Below is a small trained network, with its code and all its weights. Each question gives an input and a target symbol and asks what happens when units are switched off, that is, made to give their printed mean instead of their output.

import numpy as np


def w(rows, s, z=0):
    codes = np.array(rows[::2]) - 128.0
    scale = np.full(codes.shape[1], s)
    scale[-1] = z or s
    return codes * scale


def norm(h):
    return h / np.sqrt((h * h).mean(-1, keepdims=True) + 1e-5)


def f(y):
    return y / 2 * (1 + np.tanh(0.7978845608 * (y + 0.044715 * y**3)))


def softmax(a):
    e = np.exp(a - a.max(-1, keepdims=True))
    return e / e.sum(-1, keepdims=True)


def log_softmax(a):
    a = a - a.max(-1, keepdims=True)
    return a - np.log(np.exp(a).sum(-1, keepdims=True))


def net(x, mask):
    ids = ['ΔΦαβγεθμξ'.index(c) for c in x.split()]
    T = len(ids)
    res = E[ids] + P[:T]
    u = 0
    for l in range(2):
        r = norm(res)
        for j in range(2):
            rows = slice(2 * j, 2 * j + 2)
            q, k, v = (r @ M[l][rows].T for M in (Q, K, V))
            z = softmax(np.where(np.tri(T) > 0, q @ k.T / 2**0.5, -1e9)) @ v
            o = O[l][rows]
            res = res + np.where(mask[u + j], z, o[:, -1]) @ o[:, :-1]
        u += 2
        y = f(norm(res) @ A[l][:, :-1].T + A[l][:, -1])
        res = res + np.where(mask[u : u + 16], y, B[l][:, -1]) @ B[l][:, :-1]
        u += 16
    return log_softmax(norm(res)[-1] @ U[:, :-1].T + U[:, -1])


Q, K, V, O, A, B = {}, {}, {}, {}, {}, {}
E = w([
[124,197,8,135,95],'Δ',
[127,141,177,66,150],'Φ',
[128,146,191,89,175],'α',
[53,63,136,171,108],'β',
[111,201,118,131,185],'γ',
[221,94,90,103,153],'ε',
[177,220,187,121,169],'θ',
[94,63,104,84,72],'μ',
[109,80,157,77,121],'ξ',
],0.017)
P = w([
[198,94,115,9,24],'0',
[176,142,108,42,55],'1',
[155,158,112,40,81],'2',
[137,161,108,41,97],'3',
[124,165,108,34,115],'4',
[113,174,101,40,130],'5',
[104,167,100,39,147],'6',
[99,175,98,39,162],'7',
[89,167,91,42,176],'8',
[78,157,90,47,198],'9',
[79,155,86,53,215],'10',
[70,149,93,54,229],'11',
[74,134,97,31,254],'12',
],0.0052)
Q[0] = w([
[196,138,225,106,172],'L0H0',
[41,164,186,206,115],'L0H0',
[136,176,123,204,80],'L0H1',
[16,150,122,2,163],'L0H1',
],0.0085)
K[0] = w([
[242,52,105,135,173],'L0H0',
[133,116,145,117,83],'L0H0',
[47,163,144,165,61],'L0H1',
[201,88,1,117,224],'L0H1',
],0.0097)
V[0] = w([
[32,175,180,148,122],'L0H0',
[95,122,116,168,127],'L0H0',
[2,191,121,138,135],'L0H1',
[115,125,10,158,211],'L0H1',
],0.0063)
O[0] = w([
[93,32,99,107,105,46],'L0H0',
[80,128,124,233,147,1],'L0H0',
[70,255,69,125,113,3],'L0H1',
[137,156,89,151,220,186],'L0H1',
],0.0081,0.0024)
A[0] = w([
[239,134,103,152,42,57],'L0N0',
[143,68,132,94,187,68],'L0N1',
[104,140,145,62,127,76],'L0N2',
[108,185,150,191,146,101],'L0N3',
[8,175,160,158,206,1],'L0N4',
[91,106,103,83,76,69],'L0N5',
[31,85,112,216,43,131],'L0N6',
[147,51,91,85,147,216],'L0N7',
[145,164,115,158,59,198],'L0N8',
[150,175,188,170,159,58],'L0N9',
[129,148,21,110,130,185],'L0N10',
[153,148,182,144,52,112],'L0N11',
[134,162,93,165,144,106],'L0N12',
[128,247,141,89,122,149],'L0N13',
[104,148,254,58,183,116],'L0N14',
[204,112,149,159,149,73],'L0N15',
],0.0089,0.0036)
B[0] = w([
[174,139,103,20,100,132],'L0N0',
[118,164,238,121,90,161],'L0N1',
[205,162,75,113,83,163],'L0N2',
[97,50,133,1,97,129],'L0N3',
[130,111,147,84,101,150],'L0N4',
[156,186,27,153,158,141],'L0N5',
[214,212,160,84,61,149],'L0N6',
[205,143,214,84,164,198],'L0N7',
[206,80,137,58,189,132],'L0N8',
[62,80,85,125,123,139],'L0N9',
[225,47,189,100,179,180],'L0N10',
[158,110,46,100,134,126],'L0N11',
[128,32,177,132,111,130],'L0N12',
[159,63,144,75,105,228],'L0N13',
[195,91,65,193,104,254],'L0N14',
[126,198,123,143,115,134],'L0N15',
],0.0059,0.0077)
Q[1] = w([
[12,154,116,239,44],'L1H0',
[128,165,102,141,130],'L1H0',
[152,104,176,92,202],'L1H1',
[111,122,55,225,147],'L1H1',
],0.012)
K[1] = w([
[157,120,213,102,13],'L1H0',
[126,97,99,159,86],'L1H0',
[114,146,169,125,197],'L1H1',
[222,71,2,134,154],'L1H1',
],0.013)
V[1] = w([
[71,123,24,188,81],'L1H0',
[180,97,93,112,42],'L1H0',
[64,164,190,135,153],'L1H1',
[254,86,201,150,121],'L1H1',
],0.0075)
O[1] = w([
[196,30,48,1,176,1],'L1H0',
[188,45,124,213,86,168],'L1H0',
[157,159,111,242,80,89],'L1H1',
[59,154,125,130,236,248],'L1H1',
],0.0077,0.009)
A[1] = w([
[51,145,110,165,128,188],'L1N0',
[178,105,113,144,59,124],'L1N1',
[125,73,168,108,167,69],'L1N2',
[164,115,159,60,128,53],'L1N3',
[100,154,151,104,105,129],'L1N4',
[163,99,128,158,138,83],'L1N5',
[82,185,86,77,124,1],'L1N6',
[54,137,140,230,150,80],'L1N7',
[136,93,83,132,195,141],'L1N8',
[75,91,198,141,80,223],'L1N9',
[71,78,82,113,27,113],'L1N10',
[173,178,50,105,154,201],'L1N11',
[108,227,123,116,156,58],'L1N12',
[115,125,102,201,43,181],'L1N13',
[49,62,154,83,82,153],'L1N14',
[153,139,89,170,3,39],'L1N15',
],0.014,0.0037)
B[1] = w([
[197,194,131,62,131,153],'L1N0',
[96,182,129,159,168,156],'L1N1',
[96,132,109,155,89,178],'L1N2',
[125,102,54,124,97,216],'L1N3',
[138,128,135,130,174,169],'L1N4',
[74,160,172,102,140,131],'L1N5',
[123,147,208,96,116,144],'L1N6',
[213,154,23,76,28,191],'L1N7',
[120,63,152,201,233,158],'L1N8',
[113,112,135,160,138,200],'L1N9',
[161,189,155,73,202,137],'L1N10',
[68,83,163,158,212,203],'L1N11',
[65,175,138,93,137,254],'L1N12',
[240,110,149,158,54,146],'L1N13',
[82,224,73,177,158,138],'L1N14',
[187,172,139,254,205,154],'L1N15',
],0.0088,0.0065)
U = w([
[126,62,57,140,204,153],'Δ',
[147,110,94,105,37,252],'Φ',
[110,88,204,141,66,100],'α',
[194,192,104,254,142,82],'β',
[36,168,164,46,138,130],'γ',
[152,142,165,129,128,30],'ε',
[243,106,155,29,134,74],'θ',
[127,186,26,131,138,137],'μ',
[44,143,82,196,81,140],'ξ',
],0.011,0.0043)

Each question gives the input, a string of symbols that net reads in full, and the target symbol t.
The units are the heads (2 rows each of Q, K, V and O) and the neurons (one row each of A and B). Each row of codes is followed by its name. A weight is (code - 128) times the scale printed after its matrix; where a second scale follows, it is the last column's (O, A, B and U).
mask holds one flag per unit, layer by layer, with each layer's heads first. A switched-off unit (its flag False) gives its mean, the last column of its rows in O or B, instead of its output. The means were averaged over made-up inputs and are rounded, as every weight is.
A unit's drop is (log p(t) with every unit on - log p(t) with that unit switched off) / (log p(t) with every unit on - log p(t) with every unit switched off).
The circuit of an input: a set's keep is (log p(t) with only the set's units on - log p(t) with every unit switched off) / (log p(t) with every unit on - log p(t) with every unit switched off). Starting from the 12 units with the biggest drops (on a tie, the unit counted first), units are removed one at a time, each time the one whose removal leaves the highest keep (on an exact tie, the one counted first), for as long as the keep stays at least 0.8.
units of the circuit, in order: the units of the circuit, biggest drop first
k most important neurons: the k neurons with the biggest drops, biggest first
k most important neurons of layer l: the k neurons of layer l with the biggest drops, biggest first
heads that matter: for each layer, one digit per head in row order, 1 if its drop is at least 0.15 and else 0, layers parted by /
input α α β γ θ Δ β μ β ξ μ Δ μ, target Δ: 2 most important neurons of layer 0	(L0N6; L0N5)
input ξ ξ μ γ α μ μ Φ Δ μ, target Δ: units of the circuit, in order	(L0N5; L1N8)
input ε Δ γ γ ξ μ, target ξ: units of the circuit, in order	(L1N14; L0H1)
input Φ α ε α θ θ μ θ θ α ξ ξ, target α: units of the circuit, in order	(L1N12; L1N2)
input Φ θ θ, target θ: 3 most important neurons	(L0N13; L0N11; L1N12)
input μ Φ Φ μ, target μ: units of the circuit, in order	(L1N14)
input Φ γ α μ Δ Φ, target Δ: heads that matter	00 / 10
input θ μ Φ θ ξ β, target β: 2 most important neurons of layer 0	(L0N6; L0N10)
input ξ μ ξ, target ξ: heads that matter	01 / 01
input θ θ Φ, target Φ: heads that matter	01 / 11
input β α Δ ξ Δ α Δ ξ β μ, target β: heads that matter	00 / 01
input θ Φ Δ γ, target γ: heads that matter	01 / 00
input α β γ α α β γ Φ Δ μ Φ, target Δ: heads that matter	01 / 10
input μ γ β β θ θ θ Δ ξ θ, target Δ: 2 most important neurons of layer 0	(L0N6; L0N1)
input β α ξ Φ α β Φ, target β: heads that matter	00 / 00
input Δ Φ Φ Δ ε γ θ ε, target γ: heads that matter	01 / 10
input γ α α θ β Δ α, target Δ: heads that matter	01 / 10
input β θ Φ, target β: 4 most important neurons	(L0N14; L0N6; L0N10; L1N15)
input α Φ Φ α α, target α: 2 most important neurons of layer 0	(L0N14; L0N2)
input ε Φ μ, target ξ: 3 most important neurons	(L1N14; L1N2; L0N10)
input θ ξ α Φ ξ Φ α μ, target μ: 2 most important neurons	(L0N14; L1N14)
